Here is a tiny trained network, its code and every weight. The questions are about switching its units off for an input and a class, where a switched-off unit gives its printed mean instead of its output.

import numpy as np


def w(rows, s, z=0):
    codes = np.array(rows[::2]) - 128.0
    scale = np.full(codes.shape[1], s)
    scale[-1] = z or s
    return codes * scale


def f(y):
    return y / 2 * (1 + np.tanh(0.7978845608 * (y + 0.044715 * y**3)))


def log_softmax(a):
    a = a - a.max(-1, keepdims=True)
    return a - np.log(np.exp(a).sum(-1, keepdims=True))


def net(x, mask):
    res = np.array(x, float).reshape(1, 3) / 4 @ E
    y = f(res @ A[0][:, :-1].T + A[0][:, -1])
    res = res + np.where(mask, y, B[0][:, -1]) @ B[0][:, :-1]
    return log_softmax(res[-1] @ U[:, :-1].T + U[:, -1])


A, B = {}, {}
E = w([
[45,47,42,240,172,155,148,112],'x0',
[206,61,77,180,34,111,142,37],'x1',
[99,145,144,96,9,244,91,102],'x2',
],0.013)
A[0] = w([
[164,139,108,190,142,92,126,73,233],'n0',
[233,129,97,121,133,95,191,85,199],'n1',
[247,156,138,167,128,115,134,90,161],'n2',
[72,96,52,179,78,169,147,104,186],'n3',
[212,131,130,130,65,148,113,102,172],'n4',
[150,216,152,103,110,64,130,140,217],'n5',
[129,140,158,95,115,214,149,114,155],'n6',
[135,188,119,121,133,94,120,123,157],'n7',
[155,143,160,162,90,51,136,98,123],'n8',
[186,154,190,130,165,70,116,199,253],'n9',
[93,164,178,121,106,146,121,147,140],'n10',
[44,191,159,99,158,139,115,144,162],'n11',
[183,159,157,93,113,141,80,128,160],'n12',
[118,162,131,78,184,135,122,160,189],'n13',
[80,162,162,156,176,113,125,107,212],'n14',
[71,252,159,69,103,156,94,151,205],'n15',
[108,113,84,210,108,176,132,119,168],'n16',
[169,153,133,147,71,144,72,156,179],'n17',
[93,166,152,116,161,101,93,202,189],'n18',
],0.013,0.005)
B[0] = w([
[149,80,116,119,122,80,133,85,176],'n0',
[218,129,178,119,98,54,163,67,190],'n1',
[184,155,169,129,46,105,190,98,180],'n2',
[9,71,170,202,133,64,73,102,204],'n3',
[137,138,53,155,82,107,139,78,188],'n4',
[161,202,119,84,114,69,96,175,209],'n5',
[85,159,94,159,88,135,86,163,185],'n6',
[142,140,112,98,148,118,124,141,157],'n7',
[189,143,167,119,104,99,170,85,163],'n8',
[200,190,108,109,150,70,131,222,220],'n9',
[85,163,140,115,123,174,100,160,179],'n10',
[129,122,213,104,141,214,183,176,212],'n11',
[182,221,94,117,94,176,84,120,194],'n12',
[154,124,131,66,132,187,170,182,197],'n13',
[130,76,152,134,214,119,139,166,172],'n14',
[117,254,123,167,115,178,157,167,252],'n15',
[47,24,96,212,130,67,66,111,188],'n16',
[130,162,76,168,71,161,123,135,173],'n17',
[123,82,111,106,155,172,145,216,207],'n18',
],0.01,0.024)
U = w([
[216,152,140,106,164,72,172,153,126],'0',
[57,161,206,162,167,193,142,156,41],'1',
[166,82,151,146,86,133,197,72,156],'2',
[151,147,158,103,190,170,121,105,5],'3',
[143,139,190,77,194,212,249,213,210],'4',
[93,55,90,174,182,108,87,141,203],'5',
[168,188,86,125,101,171,105,165,120],'6',
],0.011,0.0026)

Each question gives the input, the list of numbers given to net, and the class t.
The units are the neurons (one row each of A and B). Each row of codes is followed by its name. A weight is (code - 128) times the scale printed after its matrix; where a second scale follows, it is the last column's (A, B and U).
mask holds one flag per neuron, in row order. A switched-off neuron (its flag False) gives its mean, the last column of its row in B, instead of its output. The means were averaged over made-up inputs and are rounded, as every weight is.
A unit's drop is (log p(t) with every unit on - log p(t) with that unit switched off) / (log p(t) with every unit on - log p(t) with every unit switched off).
The circuit of an input: a set's keep is (log p(t) with only the set's units on - log p(t) with every unit switched off) / (log p(t) with every unit on - log p(t) with every unit switched off). Starting from the 12 units with the biggest drops (on a tie, the unit counted first), units are removed one at a time, each time the one whose removal leaves the highest keep (on an exact tie, the one counted first), for as long as the keep stays at least 0.8.
circuit, biggest first: the units of the circuit, biggest drop first
top k neurons: the k neurons with the biggest drops, biggest first
drop of u: that unit's drop, to one decimal
input [0,-3,-8], class 4: circuit, biggest first	(n18)
input [-4,5,1], class 2: circuit, biggest first	(n9, n15)
input [1,3,-4], class 2: top 2 neurons	(n5, n9)
input [2,6,4], class 5: top 2 neurons	(n3, n16)
input [8,7,-6], class 5: top 2 neurons	(n16, n3)
input [4,-6,4], class 1: top 3 neurons	(n9, n3, n1)
input [5,-4,2], class 1: top 3 neurons	(n11, n0, n4)
input [-1,2,1], class 2: drop of n9	0.2
input [7,-6,6], class 1: drop of n11	0.1
input [0,2,6], class 5: drop of n15	0.1
